x =
[[129 122 143 134 114 138 122 133 126 140 125]
 [118 123 138 134 110 135 120 134 127 141 127]
 [141 124 123 133 108 104 118 130 118 135 127]
 [119 121 118 117 153 142 145 134 134 125 127]
 [134 126 137 132 119 139 122 128 126 140 121]
 [135 142 119 124 132 113 126 120 129 114 135]
 [133 125 123 134 106 107 116 126 119 138 127]
 [137 124 120 118 152 140 145 135 135 125 129]
 [120 144 120 125 127 114 129 120 133 113 134]
 [139 123 128 132 113 104 118 132 118 132 128]
 [119 142 111 123 142 118 133 125 138 115 135]
 [106 128 144 128 144 154 138 120 136 126 129]
 [120 133 139 127 141 148 134 115 132 127 127]
 [117 134 146 127 140 147 135 115 132 127 127]
 [125 132 114 121 149 126 139 133 139 122 133]
 [130 123 119 117 152 138 144 135 135 126 128]]
Indices start at 1.
row 1 col 1 -> 129
row 11 col 5 -> 142
row 8 col 5 -> 152
row 12 col 2 -> 128
row 1 col 7 -> 122
row 8 col 2 -> 124
row 7 col 10 -> 138
row 16 col 1 -> 130
row 3 col 11 -> 127
row 4 col 11 -> 127
row 14 col 10 -> 127
row 7 col 1 -> 133
row 4 col 1 -> 119
row 8 col 11 -> 129
row 14 col 3 -> 146
row 3 col 6 -> 104
row 9 col 4 -> 125
row 11 col 11 -> 135
row 7 col 7 -> 116
row 11 col 6 -> 118
row 6 col 5 -> 132
row 11 col 1 -> 119
row 5 col 5 -> 119
row 2 col 11 -> 127
row 15 col 3 -> 114
row 12 col 7 -> 138
row 15 col 7 -> 139
row 8 col 9 -> 135
row 6 col 9 -> 129
row 15 col 11 -> 133
row 2 col 9 -> 127
row 15 col 8 -> 133
row 13 col 9 -> 132
row 13 col 11 -> 127
row 1 col 3 -> 143
row 15 col 6 -> 126
row 1 col 4 -> 134

M =
array([[115, 147, 109, 115, 112, 146, 149, 144, 147, 115, 104, 111, 153,
        110, 109],
       [110, 143, 116, 110, 107, 146, 145, 146, 144, 112, 111, 116, 149,
        102, 108],
       [109, 144, 108, 111,  99, 143, 153, 140, 146, 114, 117, 111, 141,
        115, 108],
       [112, 143, 113, 111, 106, 141, 139, 144, 143, 114, 102, 111, 145,
        109, 113]])
Indices start at 1.
(1, 1) => 115
(2, 14) => 102
(3, 6) => 143
(2, 12) => 116
(1, 6) => 146
(2, 13) => 149
(4, 15) => 113
(2, 3) => 116
(4, 14) => 109
(3, 11) => 117
(4, 4) => 111
(4, 5) => 106
(3, 5) => 99
(2, 6) => 146
(3, 12) => 111
(3, 8) => 140
(1, 7) => 149
(2, 7) => 145
(3, 3) => 108
(2, 5) => 107
(4, 8) => 144
(4, 11) => 102
(2, 2) => 143
(3, 1) => 109
(3, 14) => 115
(3, 15) => 108

B =
[[120 112 121 113 117 146 141 114 122 147]
 [121 112 121 113 117 145 140 111 123 146]
 [122 144 111 135 116 118 134 108 141 123]
 [127 140 121 135 124 114 118 126 131 115]
 [119 111 115 109 126 122 112 144 112 121]
 [144 127 117 136 141 124 121 118 118 121]
 [115 117 129 122 115 119 119 124 104 115]
 [120 109 115 109 127 123 112 142 110 122]
 [120 146 110 131 116 116 135 111 151 124]
 [121 114 107 111 126 127 118 137 113 127]
 [114 116 148 111 116 118 119 123 143 122]]
Indices start at 1.
(1, 1) -> 120
(11, 6) -> 118
(8, 9) -> 110
(7, 4) -> 122
(10, 3) -> 107
(8, 2) -> 109
(9, 8) -> 111
(10, 6) -> 127
(8, 8) -> 142
(2, 6) -> 145
(11, 10) -> 122
(8, 10) -> 122
(6, 10) -> 121
(2, 2) -> 112
(8, 4) -> 109
(4, 7) -> 118
(3, 8) -> 108
(10, 5) -> 126
(3, 1) -> 122
(2, 1) -> 121
(1, 9) -> 122
(1, 2) -> 112
(4, 1) -> 127
(6, 7) -> 121
(7, 3) -> 129
(6, 4) -> 136
(5, 3) -> 115
(3, 9) -> 141
(7, 9) -> 104
(7, 7) -> 119
(8, 1) -> 120
(9, 1) -> 120
(3, 10) -> 123

X =
132  129  127  128  128  128  136  134  124  134
116  114  126  122  132  135  127  117  137  124
121  113  129  133  118  124  118  121  135  123
126  107  136  118  120  137  125  120  134  131
131  111  131  115  119  135  127  120  135  131
125  136  120  136  128  143  121  137  138  132
135  142  129  134  119  118  120  135  127  134
130  138  120  111  129  121  134  119  134  125
140  142  136  130  120  116  120  140  124  138
130  125  120  130  146  124  131  119  154  122
136  134  123  118  143  127  134  126  144  125
Indices start at 1.
row 1 col 1 -> 132
row 7 col 4 -> 134
row 7 col 10 -> 134
row 7 col 9 -> 127
row 11 col 6 -> 127
row 4 col 9 -> 134
row 10 col 3 -> 120
row 6 col 9 -> 138
row 4 col 7 -> 125
row 3 col 6 -> 124
row 2 col 8 -> 117
row 8 col 3 -> 120
row 9 col 7 -> 120
row 5 col 2 -> 111
row 1 col 8 -> 134
row 8 col 6 -> 121
row 6 col 3 -> 120
row 2 col 10 -> 124
row 2 col 1 -> 116
row 6 col 1 -> 125
row 11 col 5 -> 143
row 11 col 2 -> 134
row 7 col 8 -> 135
row 8 col 7 -> 134
row 6 col 2 -> 136
row 3 col 4 -> 133
row 3 col 1 -> 121
row 7 col 1 -> 135
row 4 col 8 -> 120
row 11 col 4 -> 118
row 8 col 8 -> 119
row 5 col 3 -> 131
row 4 col 4 -> 118
